Here is a tiny trained network, its code and every weight. The questions are about switching its units off for an input and a class, where a switched-off unit gives its printed mean instead of its output.

import numpy as np


def w(rows, s, z=0):
    codes = np.array(rows[::2]) - 128.0
    scale = np.full(codes.shape[1], s)
    scale[-1] = z or s
    return codes * scale


def norm(h):
    return h / np.sqrt((h * h).mean(-1, keepdims=True) + 1e-5)


def f(y):
    return y / 2 * (1 + np.tanh(0.7978845608 * (y + 0.044715 * y**3)))


def log_softmax(a):
    a = a - a.max(-1, keepdims=True)
    return a - np.log(np.exp(a).sum(-1, keepdims=True))


def net(x, mask):
    res = np.array(x, float).reshape(1, 8) / 4 @ E
    u = 0
    for l in range(2):
        y = f(norm(res) @ A[l][:, :-1].T + A[l][:, -1])
        res = res + np.where(mask[u : u + 12], y, B[l][:, -1]) @ B[l][:, :-1]
        u += 12
    return log_softmax(norm(res)[-1] @ U[:, :-1].T + U[:, -1])


A, B = {}, {}
E = w([
[176,179,196,184,222,136],'x0',
[150,1,161,97,126,187],'x1',
[110,78,60,243,143,125],'x2',
[52,178,136,68,209,88],'x3',
[49,118,95,158,212,174],'x4',
[60,115,10,91,164,171],'x5',
[128,83,118,130,186,43],'x6',
[247,145,20,87,164,164],'x7',
],0.0094)
A[0] = w([
[82,93,72,34,213,118,3],'0.n1',
[175,111,244,78,156,62,90],'0.n2',
[87,4,235,125,211,212,23],'0.n3',
[246,142,79,153,251,153,6],'0.n4',
[184,41,106,150,73,109,40],'0.n5',
[108,172,102,141,79,165,48],'0.n6',
[65,125,144,237,198,43,12],'0.n7',
[95,143,142,166,154,116,48],'0.n8',
[88,222,114,131,67,160,19],'0.n9',
[61,134,149,160,140,213,107],'0.n10',
[73,102,145,204,158,64,50],'0.n11',
[194,138,95,128,190,161,62],'0.n12',
],0.018,0.0057)
B[0] = w([
[63,214,81,98,75,124,225],'0.n1',
[184,138,176,93,118,101,252],'0.n2',
[140,139,218,107,82,254,254],'0.n3',
[201,160,87,194,219,149,253],'0.n4',
[165,93,87,145,74,138,196],'0.n5',
[110,80,135,107,152,139,158],'0.n6',
[82,121,160,212,86,67,230],'0.n7',
[121,86,120,139,121,110,149],'0.n8',
[87,81,159,111,198,142,187],'0.n9',
[123,143,156,143,114,199,200],'0.n10',
[117,132,170,184,96,98,197],'0.n11',
[157,165,114,162,164,136,197],'0.n12',
],0.041,0.0084)
A[1] = w([
[119,93,145,142,126,151,122],'1.n1',
[82,87,133,148,146,116,62],'1.n2',
[170,1,35,100,65,127,20],'1.n3',
[127,132,113,148,133,87,84],'1.n4',
[129,121,117,131,145,113,15],'1.n5',
[140,132,116,89,147,130,84],'1.n6',
[79,98,172,189,112,44,52],'1.n7',
[208,120,198,11,133,51,119],'1.n8',
[83,46,119,74,171,124,39],'1.n9',
[52,168,51,56,112,125,4],'1.n10',
[100,112,105,91,149,148,30],'1.n11',
[167,102,119,147,114,125,169],'1.n12',
],0.022,0.0027)
B[1] = w([
[142,102,117,68,123,125,172],'1.n1',
[106,78,167,127,157,90,162],'1.n2',
[155,4,16,66,69,125,214],'1.n3',
[132,125,149,139,115,197,140],'1.n4',
[129,134,123,134,128,150,118],'1.n5',
[110,114,153,196,97,95,139],'1.n6',
[123,94,137,216,50,49,235],'1.n7',
[120,219,135,16,204,8,255],'1.n8',
[71,34,141,147,215,132,179],'1.n9',
[6,198,55,86,110,142,217],'1.n10',
[63,92,139,169,150,139,147],'1.n11',
[140,84,92,125,127,88,179],'1.n12',
],0.027,0.0089)
U = w([
[132,136,206,111,89,251,140],'0',
[209,141,184,43,99,115,3],'1',
[4,212,35,108,120,143,122],'2',
[49,43,139,104,227,144,116],'3',
[156,182,151,42,194,10,142],'4',
[101,113,176,249,51,39,143],'5',
[204,167,50,211,249,155,177],'6',
[175,29,27,84,83,130,144],'7',
],0.016,0.0045)

Each question gives the input, the list of numbers given to net, and the class t.
The units are the neurons (one row each of A and B). Each row of codes is followed by its name. A weight is (code - 128) times the scale printed after its matrix; where a second scale follows, it is the last column's (A, B and U).
mask holds one flag per neuron, layer by layer. A switched-off neuron (its flag False) gives its mean, the last column of its row in B, instead of its output. The means were averaged over made-up inputs and are rounded, as every weight is.
A unit's drop is (log p(t) with every unit on - log p(t) with that unit switched off) / (log p(t) with every unit on - log p(t) with every unit switched off).
The circuit of an input: a set's keep is (log p(t) with only the set's units on - log p(t) with every unit switched off) / (log p(t) with every unit on - log p(t) with every unit switched off). Starting from the 12 units with the biggest drops (on a tie, the unit counted first), units are removed one at a time, each time the one whose removal leaves the highest keep (on an exact tie, the one counted first), for as long as the keep stays at least 0.8.
units of the circuit, in order: the units of the circuit, biggest drop first
k most important neurons: the k neurons with the biggest drops, biggest first
top k neurons in layer l: the k neurons of layer l with the biggest drops, biggest first
drop when u is switched off: that unit's drop, to one decimal
input [-3,-3,-2,-6,1,5,3,3], class 7: units of the circuit, in order	[0.n5]
input [-4,-2,-1,-2,-6,-2,6,6], class 7: 2 most important neurons	[0.n5; 1.n3]
input [-7,1,1,1,-7,3,3,-8], class 7: units of the circuit, in order	[0.n7; 0.n5]
input [-1,6,-4,8,-1,-7,-4,2], class 4: top 2 neurons in layer 0	[0.n2; 0.n10]
input [-7,-6,-4,0,-5,3,7,-5], class 4: top 2 neurons in layer 0	[0.n7; 0.n1]
input [6,-6,6,3,4,4,1,3], class 5: top 2 neurons in layer 1	[1.n7; 1.n8]
input [4,8,-6,-8,-2,-8,1,6], class 4: units of the circuit, in order	[0.n2; 1.n8]
input [0,-4,-6,-4,3,-8,5,4], class 4: units of the circuit, in order	[0.n2; 1.n8]
input [1,-2,-4,-8,5,-1,-7,2], class 3: 2 most important neurons	[0.n9; 0.n3]
input [3,-7,-2,8,-3,-1,-7,5], class 3: 2 most important neurons	[0.n9; 0.n2]
input [-2,-8,0,3,8,0,-2,1], class 5: 2 most important neurons	[0.n7; 1.n7]
input [-1,-1,-5,-5,-7,-1,1,-2], class 4: units of the circuit, in order	[1.n8; 0.n2]
input [-2,-4,-4,4,-1,6,-3,-7], class 3: 2 most important neurons	[0.n9; 1.n9]
input [5,-3,-5,-2,-3,4,-5,-4], class 3: units of the circuit, in order	[0.n9]
input [-4,7,-8,0,0,-4,1,8], class 4: 2 most important neurons	[1.n8; 0.n2]
input [5,-1,-5,2,8,4,-1,-1], class 0: top 2 neurons in layer 0	[0.n3; 0.n10]
input [5,-7,8,2,-6,8,-7,2], class 6: top 2 neurons in layer 0	[0.n4; 0.n12]
input [-3,-4,5,-7,-4,-5,4,1], class 7: drop when 1.n5 is switched off	0.0
input [1,2,5,-1,-7,5,-8,1], class 7: drop when 1.n3 is switched off	0.1
input [8,-8,3,5,-1,-4,-3,4], class 6: drop when 0.n4 is switched off	2.3
input [-3,1,3,0,-3,7,-4,-4], class 3: most important neuron	[0.n3]
